Here is a tiny trained network, its code and every weight. The questions are about switching its units off for an input and a target symbol, where a switched-off unit gives its printed mean instead of its output.

import numpy as np


def w(rows, s, z=0):
    codes = np.array(rows[::2]) - 128.0
    scale = np.full(codes.shape[1], s)
    scale[-1] = z or s
    return codes * scale


def norm(h):
    return h / np.sqrt((h * h).mean(-1, keepdims=True) + 1e-5)


def f(y):
    return np.maximum(y, 0)


def softmax(a):
    e = np.exp(a - a.max(-1, keepdims=True))
    return e / e.sum(-1, keepdims=True)


def log_softmax(a):
    a = a - a.max(-1, keepdims=True)
    return a - np.log(np.exp(a).sum(-1, keepdims=True))


def net(x, mask):
    ids = ['ΔΘΣΩαβγεημτ'.index(c) for c in x.split()]
    T = len(ids)
    res = E[ids] + P[:T]
    u = 0
    for l in range(2):
        r = norm(res)
        for j in range(2):
            rows = slice(2 * j, 2 * j + 2)
            q, k, v = (r @ M[l][rows].T for M in (Q, K, V))
            z = softmax(np.where(np.tri(T) > 0, q @ k.T / 2**0.5, -1e9)) @ v
            o = O[l][rows]
            res = res + np.where(mask[u + j], z, o[:, -1]) @ o[:, :-1]
        u += 2
        y = f(norm(res) @ A[l][:, :-1].T + A[l][:, -1])
        res = res + np.where(mask[u : u + 12], y, B[l][:, -1]) @ B[l][:, :-1]
        u += 12
    return log_softmax(norm(res)[-1] @ U[:, :-1].T + U[:, -1])


Q, K, V, O, A, B = {}, {}, {}, {}, {}, {}
E = w([
[108,168,154,166,31,167,104,98],'Δ',
[156,152,124,4,133,125,148,174],'Θ',
[121,155,121,28,118,223,119,167],'Σ',
[66,201,88,181,171,133,89,94],'Ω',
[152,201,184,122,139,53,123,163],'α',
[122,71,78,73,82,78,86,64],'β',
[181,105,179,124,114,112,91,192],'γ',
[124,106,184,114,216,143,77,90],'ε',
[88,110,70,77,96,86,100,88],'η',
[182,187,100,50,129,169,123,176],'μ',
[75,104,182,108,144,95,203,175],'τ',
],0.0037)
P = w([
[253,109,17,85,132,143,200,34],'0',
[142,148,110,21,120,142,106,128],'1',
[142,135,124,41,110,148,108,140],'2',
[115,141,136,62,111,139,112,138],'3',
[121,129,131,93,115,148,118,154],'4',
[117,134,150,106,118,139,116,151],'5',
[114,117,153,127,115,141,109,156],'6',
[108,114,162,152,117,129,119,160],'7',
[103,104,177,171,122,122,120,167],'8',
[103,98,187,212,124,118,125,177],'9',
[117,99,168,182,128,139,100,173],'10',
],0.0023)
Q[0] = w([
[63,67,84,105,43,75,104,66],'0.h1',
[3,13,105,111,31,25,92,107],'0.h1',
[182,194,147,151,178,167,191,99],'0.h2',
[199,218,236,155,206,216,231,254],'0.h2',
],0.0065)
K[0] = w([
[111,148,191,233,132,127,117,153],'0.h1',
[101,121,214,246,154,115,132,161],'0.h1',
[120,139,52,28,124,127,87,86],'0.h2',
[168,125,37,2,100,135,157,105],'0.h2',
],0.0065)
V[0] = w([
[198,197,200,140,39,97,76,94],'0.h1',
[120,195,73,139,78,216,116,55],'0.h1',
[187,6,161,129,93,153,64,187],'0.h2',
[122,114,115,158,1,89,217,190],'0.h2',
],0.0026)
O[0] = w([
[69,134,187,160,77,182,131,90,208],'0.h1',
[143,82,125,219,149,185,201,178,210],'0.h1',
[119,122,156,44,141,153,252,94,108],'0.h2',
[143,98,98,106,36,80,150,166,2],'0.h2',
],0.0036,0.00094)
A[0] = w([
[149,46,140,125,133,33,167,116,29],'0.n1',
[126,112,12,253,204,118,38,124,44],'0.n2',
[152,139,165,104,193,190,152,103,230],'0.n3',
[87,59,169,111,172,155,49,47,9],'0.n4',
[90,217,107,93,153,165,102,107,197],'0.n5',
[59,117,194,123,140,185,136,143,183],'0.n6',
[136,203,163,160,153,152,106,222,114],'0.n7',
[169,131,101,76,121,103,187,187,76],'0.n8',
[142,51,132,111,116,95,100,172,157],'0.n9',
[80,58,115,166,44,169,150,86,99],'0.n10',
[99,100,88,102,100,179,160,100,76],'0.n11',
[109,206,173,100,176,39,126,151,162],'0.n12',
],0.0035,0.0016)
B[0] = w([
[129,119,132,80,122,204,120,135,143],'0.n1',
[70,167,128,139,184,118,76,253,178],'0.n2',
[119,101,139,171,121,95,108,145,251],'0.n3',
[88,140,131,133,183,145,135,65,196],'0.n4',
[119,103,152,173,130,105,128,137,245],'0.n5',
[186,140,113,108,126,85,91,113,241],'0.n6',
[96,108,130,46,123,122,149,106,236],'0.n7',
[92,124,166,171,137,117,108,121,208],'0.n8',
[109,170,113,136,141,165,125,115,185],'0.n9',
[129,185,168,143,96,158,139,137,180],'0.n10',
[123,154,136,153,130,111,151,152,158],'0.n11',
[150,94,99,137,115,189,104,144,236],'0.n12',
],0.005,0.0027)
Q[1] = w([
[153,79,127,139,194,58,128,158],'1.h1',
[88,209,33,201,124,79,117,2],'1.h1',
[215,42,191,77,139,159,132,250],'1.h2',
[82,137,112,49,101,154,104,112],'1.h2',
],0.0078)
K[1] = w([
[106,127,72,73,205,119,145,176],'1.h1',
[45,141,227,78,81,126,6,109],'1.h1',
[255,134,48,166,155,102,188,152],'1.h2',
[74,90,134,141,136,168,231,102],'1.h2',
],0.0067)
V[1] = w([
[190,106,213,146,14,141,86,46],'1.h1',
[192,248,150,198,141,55,71,157],'1.h1',
[111,73,233,190,128,233,120,143],'1.h2',
[113,133,5,198,83,177,110,160],'1.h2',
],0.0032)
O[1] = w([
[184,114,204,181,157,162,118,253,143],'1.h1',
[71,57,151,180,36,143,151,149,215],'1.h1',
[123,47,67,136,190,112,79,164,49],'1.h2',
[89,188,166,233,153,57,100,74,254],'1.h2',
],0.0041,0.00044)
A[1] = w([
[155,58,76,91,128,126,98,171,104],'1.n1',
[63,105,167,112,101,110,88,136,81],'1.n2',
[156,55,131,135,143,186,125,170,160],'1.n3',
[154,123,72,58,165,99,105,116,120],'1.n4',
[161,109,160,62,56,122,238,112,20],'1.n5',
[76,103,81,112,113,98,146,50,92],'1.n6',
[136,129,152,181,102,128,112,147,132],'1.n7',
[144,153,187,100,117,117,34,138,109],'1.n8',
[125,68,167,143,126,99,127,171,108],'1.n9',
[157,60,134,165,254,51,94,41,2],'1.n10',
[193,97,134,191,149,41,95,163,65],'1.n11',
[98,93,109,193,76,135,94,96,100],'1.n12',
],0.0054,0.0036)
B[1] = w([
[127,133,90,129,91,76,101,85,186],'1.n1',
[167,129,68,144,153,160,146,91,208],'1.n2',
[130,165,139,144,106,87,97,127,239],'1.n3',
[147,130,135,192,96,180,96,112,205],'1.n4',
[38,101,141,63,136,153,98,146,160],'1.n5',
[141,114,172,148,135,78,136,192,194],'1.n6',
[117,117,102,143,110,163,143,100,196],'1.n7',
[111,95,95,140,153,126,197,123,253],'1.n8',
[130,176,110,144,126,143,127,104,198],'1.n9',
[152,28,255,139,157,137,97,56,215],'1.n10',
[50,130,94,63,176,148,113,122,162],'1.n11',
[164,101,128,88,139,121,170,165,173],'1.n12',
],0.006,0.0033)
U = w([
[192,167,173,91,240,128,225,196,115],'Δ',
[216,236,100,83,169,224,97,53,3],'Θ',
[35,163,69,186,220,138,54,179,111],'Σ',
[28,95,151,5,89,185,141,142,138],'Ω',
[142,17,109,110,115,14,198,192,195],'α',
[242,138,136,70,135,87,63,236,182],'β',
[134,148,184,231,42,200,147,190,206],'γ',
[88,229,170,146,101,19,167,65,195],'ε',
[131,88,22,137,23,86,38,54,7],'η',
[152,31,221,161,195,135,73,55,153],'μ',
[133,69,23,161,155,173,254,57,82],'τ',
],0.0059,0.0013)

Each question gives the input, a string of symbols that net reads in full, and the target symbol t.
The units are the heads (2 rows each of Q, K, V and O) and the neurons (one row each of A and B). Each row of codes is followed by its name. A weight is (code - 128) times the scale printed after its matrix; where a second scale follows, it is the last column's (O, A, B and U).
mask holds one flag per unit, layer by layer, with each layer's heads first. A switched-off unit (its flag False) gives its mean, the last column of its rows in O or B, instead of its output. The means were averaged over made-up inputs and are rounded, as every weight is.
A unit's drop is (log p(t) with every unit on - log p(t) with that unit switched off) / (log p(t) with every unit on - log p(t) with every unit switched off).
The circuit of an input: a set's keep is (log p(t) with only the set's units on - log p(t) with every unit switched off) / (log p(t) with every unit on - log p(t) with every unit switched off). Starting from the 12 units with the biggest drops (on a tie, the unit counted first), units are removed one at a time, each time the one whose removal leaves the highest keep (on an exact tie, the one counted first), for as long as the keep stays at least 0.8.
circuit, biggest first: the units of the circuit, biggest drop first
top k neurons: the k neurons with the biggest drops, biggest first
top k neurons in layer l: the k neurons of layer l with the biggest drops, biggest first
heads that matter: for each layer, one digit per head in row order, 1 if its drop is at least 0.15 and else 0, layers parted by /
input Δ Θ η γ ε Σ β Θ η Σ, target Σ: circuit, biggest first => (1.h2, 0.h1, 1.n10)
input Θ τ ε β η ε η η, target μ: circuit, biggest first => (0.h2, 1.n10)
input Δ α μ β ε ε Θ Σ μ τ Θ, target Σ: circuit, biggest first => (1.h2, 1.n10)
input μ Θ Σ, target τ: heads that matter => 00 / 01
input Θ η ε γ ε γ Θ Θ, target Ω: circuit, biggest first => (1.h2, 1.n5)
input β β γ Σ α η Θ β μ η, target τ: heads that matter => 10 / 00
input η α Δ μ η, target γ: circuit, biggest first => (1.h1, 0.n10, 0.h1)
input Ω α γ η α μ η μ α μ, target α: top 2 neurons => (1.n6, 0.n2)
input Ω η μ η, target Σ: circuit, biggest first => (0.h2, 0.n2)
input β β γ η Θ, target Δ: heads that matter => 00 / 11
input Δ η Δ Ω α, target Σ: circuit, biggest first => (1.h2, 1.n11, 1.n10)
input Σ Θ Θ Σ τ, target μ: heads that matter => 00 / 11
input τ Σ Θ Δ τ, target Θ: top 2 neurons => (0.n1, 0.n6)
input γ ε β η μ, target β: heads that matter => 01 / 11
input ε ε Σ β, target μ: heads that matter => 01 / 00
input τ Θ η Σ, target Θ: circuit, biggest first => (1.h1, 1.n4)
input Δ Θ η, target γ: circuit, biggest first => (0.h1, 0.n10)
input γ Θ γ Σ Σ, target β: heads that matter => 01 / 11
input Ω ε α Θ η Θ β, target τ: top neuron in layer 0 => (0.n10)
input ε μ Θ α μ, target η: heads that matter => 00 / 01
input Ω Ω μ γ, target α: top 3 neurons in layer 1 => (1.n6, 1.n12, 1.n10)
input η μ Θ μ, target ε: heads that matter => 00 / 01
input Δ Θ γ α α γ τ, target Σ: heads that matter => 10 / 11
input Θ β Σ τ τ α, target Ω: top neuron in layer 1 => (1.n5)
input τ Δ Σ α, target Θ: heads that matter => 10 / 10
input τ ε μ Θ τ α μ μ, target Θ: top 3 neurons in layer 0 => (0.n1, 0.n6, 0.n7)
input Ω γ ε μ Σ, target α: heads that matter => 00 / 10
input γ Δ η α, target β: top neuron => (0.n12)
input Θ γ ε ε η γ β μ η, target Ω: heads that matter => 01 / 00
